Below are the code and all the weights of a small trained network. Each question names an input and a class and asks about switching units off, where a switched-off unit gives its printed mean instead of its output.

import numpy as np


def w(rows, s, z=0):
    codes = np.array(rows[::2]) - 128.0
    scale = np.full(codes.shape[1], s)
    scale[-1] = z or s
    return codes * scale


def f(y):
    return np.maximum(y, 0)


def log_softmax(a):
    a = a - a.max(-1, keepdims=True)
    return a - np.log(np.exp(a).sum(-1, keepdims=True))


def net(x, mask):
    res = np.array(x, float).reshape(1, 4) / 4 @ E
    y = f(res @ A[0][:, :-1].T + A[0][:, -1])
    res = res + np.where(mask, y, B[0][:, -1]) @ B[0][:, :-1]
    return log_softmax(res[-1] @ U[:, :-1].T + U[:, -1])


A, B = {}, {}
E = w([
[100,126,133,27,115,120,101,186,80,182],'x0',
[110,117,164,130,107,159,5,130,180,123],'x1',
[50,29,143,174,150,126,149,178,115,87],'x2',
[128,128,128,128,129,128,128,128,128,128],'x3',
],0.013)
A[0] = w([
[117,128,128,54,115,122,95,165,106,150,110],'N0',
[63,54,139,167,127,129,45,155,146,106,3],'N1',
[104,98,117,107,137,110,182,156,94,121,95],'N2',
[182,191,110,95,132,136,207,102,113,155,222],'N3',
[142,124,119,174,143,126,128,94,147,127,233],'N4',
[105,114,132,139,131,131,112,150,144,117,85],'N5',
[118,131,128,93,119,136,94,161,130,137,64],'N6',
[162,149,123,173,114,113,101,75,155,125,178],'N7',
[110,100,122,137,128,113,187,148,112,121,133],'N8',
[137,159,124,12,132,125,59,156,91,151,105],'N9',
[121,100,117,207,134,125,196,118,129,94,192],'N10',
[144,121,127,113,131,140,106,112,133,129,126],'N11',
[121,127,119,135,132,127,145,109,127,123,142],'N12',
[134,147,134,103,117,126,91,126,138,159,95],'N13',
[99,115,130,9,118,125,114,197,82,162,135],'N14',
[145,142,115,88,125,110,151,106,132,128,97],'N15',
[94,107,128,64,123,127,156,165,96,157,96],'N16',
[92,78,120,140,126,120,228,149,96,129,123],'N17',
[123,119,127,150,126,128,133,121,134,111,136],'N18',
[95,91,137,152,122,136,83,148,142,120,54],'N19',
[138,152,140,146,121,132,94,130,140,118,183],'N20',
[157,140,136,106,114,121,174,103,125,144,180],'N21',
[150,122,133,134,160,111,130,130,133,115,147],'N22',
[174,177,131,97,118,115,192,100,115,142,203],'N23',
[170,185,128,118,119,130,22,99,165,143,128],'N24',
],0.015,0.0054)
B[0] = w([
[129,126,136,141,142,143,161,120,115,213,201],'N0',
[131,139,120,237,119,46,84,162,116,148,206],'N1',
[128,129,135,47,162,147,112,132,121,92,188],'N2',
[117,113,128,224,94,55,74,145,119,146,240],'N3',
[140,130,133,152,70,150,133,82,136,109,187],'N4',
[137,130,119,161,129,102,124,127,120,133,151],'N5',
[147,134,126,136,128,128,161,109,117,187,163],'N6',
[137,121,122,80,103,134,87,100,130,38,191],'N7',
[121,108,128,89,146,165,181,127,140,111,187],'N8',
[124,116,127,127,132,153,181,90,112,250,241],'N9',
[110,145,132,188,104,169,249,108,143,160,228],'N10',
[137,124,124,114,130,151,127,120,137,133,148],'N11',
[114,122,143,129,96,133,149,129,111,133,148],'N12',
[132,112,125,98,122,147,142,91,133,169,171],'N13',
[110,119,138,104,255,96,130,239,103,152,249],'N14',
[122,123,128,147,133,106,106,141,119,152,163],'N15',
[144,144,107,81,190,107,74,141,136,77,196],'N16',
[139,139,138,47,169,190,169,116,147,102,222],'N17',
[127,135,138,143,115,131,153,118,114,137,153],'N18',
[131,118,126,171,98,70,116,133,105,129,170],'N19',
[128,129,116,110,113,144,119,99,152,96,167],'N20',
[131,128,124,182,117,102,105,146,132,137,181],'N21',
[148,116,128,155,134,139,141,124,144,139,145],'N22',
[128,130,126,204,103,73,91,145,112,141,219],'N23',
[139,140,137,18,116,212,119,75,150,120,229],'N24',
],0.025,0.019)
U = w([
[124,112,126,239,24,86,104,97,143,59,229],'0',
[122,102,170,83,144,254,252,74,131,193,192],'1',
[108,85,112,162,155,50,68,182,69,178,34],'2',
[119,105,151,9,214,193,164,174,134,58,5],'3',
[173,130,153,40,76,238,98,43,193,33,161],'4',
],0.0057,0.0019)

Each question gives the input, the list of numbers given to net, and the class t.
The units are the neurons (one row each of A and B). Each row of codes is followed by its name. A weight is (code - 128) times the scale printed after its matrix; where a second scale follows, it is the last column's (A, B and U).
mask holds one flag per neuron, in row order. A switched-off neuron (its flag False) gives its mean, the last column of its row in B, instead of its output. The means were averaged over made-up inputs and are rounded, as every weight is.
A unit's drop is (log p(t) with every unit on - log p(t) with that unit switched off) / (log p(t) with every unit on - log p(t) with every unit switched off).
The circuit of an input: a set's keep is (log p(t) with only the set's units on - log p(t) with every unit switched off) / (log p(t) with every unit on - log p(t) with every unit switched off). Starting from the 12 units with the biggest drops (on a tie, the unit counted first), units are removed one at a time, each time the one whose removal leaves the highest keep (on an exact tie, the one counted first), for as long as the keep stays at least 0.8.
circuit, biggest first: the units of the circuit, biggest drop first
most important unit: the unit with the biggest drop
k most important neurons: the k neurons with the biggest drops, biggest first
drop of u: that unit's drop, to one decimal
input [-7,1,-7,-6], class 4: circuit, biggest first -> (N7)
input [0,4,-1,0], class 4: circuit, biggest first -> (N10 N14)
input [-1,1,1,6], class 0: 3 most important neurons -> (N24 N14 N9)
input [-1,1,8,-4], class 0: 3 most important neurons -> (N1 N9 N14)
input [-8,-8,0,7], class 0: 3 most important neurons -> (N3 N23 N9)
input [0,8,-1,1], class 4: 3 most important neurons -> (N24 N10 N14)
input [7,2,1,1], class 2: 4 most important neurons -> (N14 N10 N17 N24)
input [-8,6,0,-7], class 4: 4 most important neurons -> (N24 N3 N7 N23)
input [4,1,8,-4], class 2: 3 most important neurons -> (N1 N24 N19)
input [1,-5,6,8], class 3: 2 most important neurons -> (N9 N2)
input [-6,1,0,-4], class 4: 2 most important neurons -> (N3 N9)
input [-1,4,2,8], class 0: drop of N14 -> 0.4
input [-1,1,-3,-4], class 4: drop of N1 -> 0.1
input [7,-7,2,5], class 3: drop of N17 -> 0.2
input [5,-8,2,-5], class 3: most important unit -> N17
